Below is a small trained network, with its code and all its weights. Each question gives an input and a class and asks what happens when units are switched off, that is, made to give their printed mean instead of their output.

import numpy as np


def w(rows, s, z=0):
    codes = np.array(rows[::2]) - 128.0
    scale = np.full(codes.shape[1], s)
    scale[-1] = z or s
    return codes * scale


def norm(h):
    return h / np.sqrt((h * h).mean(-1, keepdims=True) + 1e-5)


def f(y):
    return np.maximum(y, 0)


def log_softmax(a):
    a = a - a.max(-1, keepdims=True)
    return a - np.log(np.exp(a).sum(-1, keepdims=True))


def net(x, mask):
    res = np.array(x, float).reshape(1, 3) / 4 @ E
    u = 0
    for l in range(3):
        y = f(norm(res) @ A[l][:, :-1].T + A[l][:, -1])
        res = res + np.where(mask[u : u + 9], y, B[l][:, -1]) @ B[l][:, :-1]
        u += 9
    return log_softmax(norm(res)[-1] @ U[:, :-1].T + U[:, -1])


A, B = {}, {}
E = w([
[129,71,102,131],'x0',
[24,151,83,184],'x1',
[56,121,168,1],'x2',
],0.0077)
A[0] = w([
[177,128,140,113,1],'0.n1',
[152,115,146,119,18],'0.n2',
[142,133,113,127,88],'0.n3',
[150,116,138,79,158],'0.n4',
[126,146,154,130,117],'0.n5',
[116,147,108,136,172],'0.n6',
[148,12,120,120,77],'0.n7',
[169,250,172,114,65],'0.n8',
[195,141,127,133,119],'0.n9',
],0.016,0.0045)
B[0] = w([
[169,104,163,120,174],'0.n1',
[156,110,149,121,145],'0.n2',
[128,130,142,128,136],'0.n3',
[132,127,212,135,241],'0.n4',
[127,101,115,129,155],'0.n5',
[130,116,185,133,203],'0.n6',
[136,57,20,105,233],'0.n7',
[135,36,4,104,254],'0.n8',
[121,136,207,152,247],'0.n9',
],0.022,0.0046)
A[1] = w([
[109,163,167,92,224],'1.n1',
[105,94,116,109,159],'1.n2',
[55,141,168,159,91],'1.n3',
[130,126,15,94,128],'1.n4',
[52,84,152,131,125],'1.n5',
[69,130,38,136,21],'1.n6',
[3,190,61,151,97],'1.n7',
[160,163,119,118,76],'1.n8',
[76,168,120,20,8],'1.n9',
],0.014,0.0016)
B[1] = w([
[84,120,124,136,171],'1.n1',
[88,166,156,135,226],'1.n2',
[201,56,129,113,222],'1.n3',
[85,170,38,99,233],'1.n4',
[84,76,132,144,255],'1.n5',
[181,68,85,84,215],'1.n6',
[250,71,185,113,235],'1.n7',
[130,127,140,126,128],'1.n8',
[38,194,103,88,191],'1.n9',
],0.018,0.0056)
A[2] = w([
[129,107,70,121,192],'2.n1',
[212,129,83,195,191],'2.n2',
[183,154,186,93,74],'2.n3',
[89,137,87,130,88],'2.n4',
[130,172,92,254,194],'2.n5',
[87,156,167,129,29],'2.n6',
[134,157,137,218,5],'2.n7',
[86,58,151,208,133],'2.n8',
[144,128,50,102,115],'2.n9',
],0.019,0.0028)
B[2] = w([
[153,223,116,94,230],'2.n1',
[48,90,162,8,253],'2.n2',
[195,124,81,114,173],'2.n3',
[201,105,134,192,170],'2.n4',
[12,77,174,119,161],'2.n5',
[92,82,193,181,141],'2.n6',
[13,104,200,167,148],'2.n7',
[157,219,86,230,255],'2.n8',
[123,154,26,170,219],'2.n9',
],0.017,0.0086)
U = w([
[214,44,164,103,200],'0',
[90,127,11,73,191],'1',
[4,105,200,143,191],'2',
[150,176,79,216,223],'3',
[149,196,161,140,1],'4',
[131,191,150,141,11],'5',
[126,207,151,136,16],'6',
],0.017,0.0075)

Each question gives the input, the list of numbers given to net, and the class t.
The units are the neurons (one row each of A and B). Each row of codes is followed by its name. A weight is (code - 128) times the scale printed after its matrix; where a second scale follows, it is the last column's (A, B and U).
mask holds one flag per neuron, layer by layer. A switched-off neuron (its flag False) gives its mean, the last column of its row in B, instead of its output. The means were averaged over made-up inputs and are rounded, as every weight is.
A unit's drop is (log p(t) with every unit on - log p(t) with that unit switched off) / (log p(t) with every unit on - log p(t) with every unit switched off).
The circuit of an input: a set's keep is (log p(t) with only the set's units on - log p(t) with every unit switched off) / (log p(t) with every unit on - log p(t) with every unit switched off). Starting from the 12 units with the biggest drops (on a tie, the unit counted first), units are removed one at a time, each time the one whose removal leaves the highest keep (on an exact tie, the one counted first), for as long as the keep stays at least 0.8.
circuit, biggest first: the units of the circuit, biggest drop first
unit that matters most: the unit with the biggest drop
k most important neurons: the k neurons with the biggest drops, biggest first
k most important neurons of layer l: the k neurons of layer l with the biggest drops, biggest first
drop when u is switched off: that unit's drop, to one decimal
input [-2,-4,4], class 0: 2 most important neurons => 0.n4, 2.n9
input [-4,8,2], class 0: circuit, biggest first => 1.n7
input [1,2,-1], class 3: 2 most important neurons => 0.n6, 2.n8
input [-7,-4,8], class 2: 3 most important neurons => 0.n4, 0.n7, 1.n6
input [4,2,6], class 2: 2 most important neurons => 0.n8, 1.n9
input [-2,-2,-3], class 3: circuit, biggest first => 2.n8, 0.n9
input [-6,7,-6], class 0: 3 most important neurons => 1.n7, 0.n7, 0.n8
input [7,8,8], class 0: 3 most important neurons of layer 0 => 0.n8, 0.n7, 0.n4
input [3,2,1], class 3: 2 most important neurons of layer 2 => 2.n2, 2.n9
input [-2,6,-1], class 0: 3 most important neurons of layer 0 => 0.n4, 0.n9, 0.n8
input [1,2,-2], class 3: 3 most important neurons of layer 0 => 0.n6, 0.n8, 0.n7
input [2,4,3], class 0: 3 most important neurons => 1.n7, 0.n8, 0.n4
input [6,-1,8], class 2: 2 most important neurons => 0.n8, 0.n4
input [-4,6,7], class 2: 3 most important neurons of layer 1 => 1.n9, 1.n1, 1.n5
input [-1,1,-3], class 3: unit that matters most => 2.n8
input [-1,-3,3], class 3: 3 most important neurons of layer 1 => 1.n7, 1.n6, 1.n3
input [-3,4,2], class 0: 2 most important neurons => 1.n7, 0.n4
input [-8,-7,-7], class 1: 2 most important neurons of layer 0 => 0.n8, 0.n4
input [3,5,4], class 0: 2 most important neurons => 1.n7, 0.n8
input [5,-6,5], class 0: 3 most important neurons => 0.n4, 0.n8, 1.n4
input [0,-5,-8], class 2: unit that matters most => 1.n7
input [5,-3,-8], class 2: 2 most important neurons => 0.n8, 0.n9
input [7,-6,-7], class 1: 2 most important neurons of layer 2 => 2.n2, 2.n8
input [-1,2,-2], class 3: 3 most important neurons => 0.n6, 2.n8, 1.n7
input [-5,-5,8], class 2: 2 most important neurons of layer 0 => 0.n4, 0.n7
input [-7,8,-7], class 0: 2 most important neurons => 1.n7, 0.n7
input [4,7,0], class 0: most important neuron of layer 0 => 0.n8
input [1,2,4], class 2: 2 most important neurons => 1.n9, 0.n9
input [2,4,-2], class 0: drop when 1.n2 is switched off => 0.1
input [1,1,2], class 3: drop when 2.n8 is switched off => 0.5
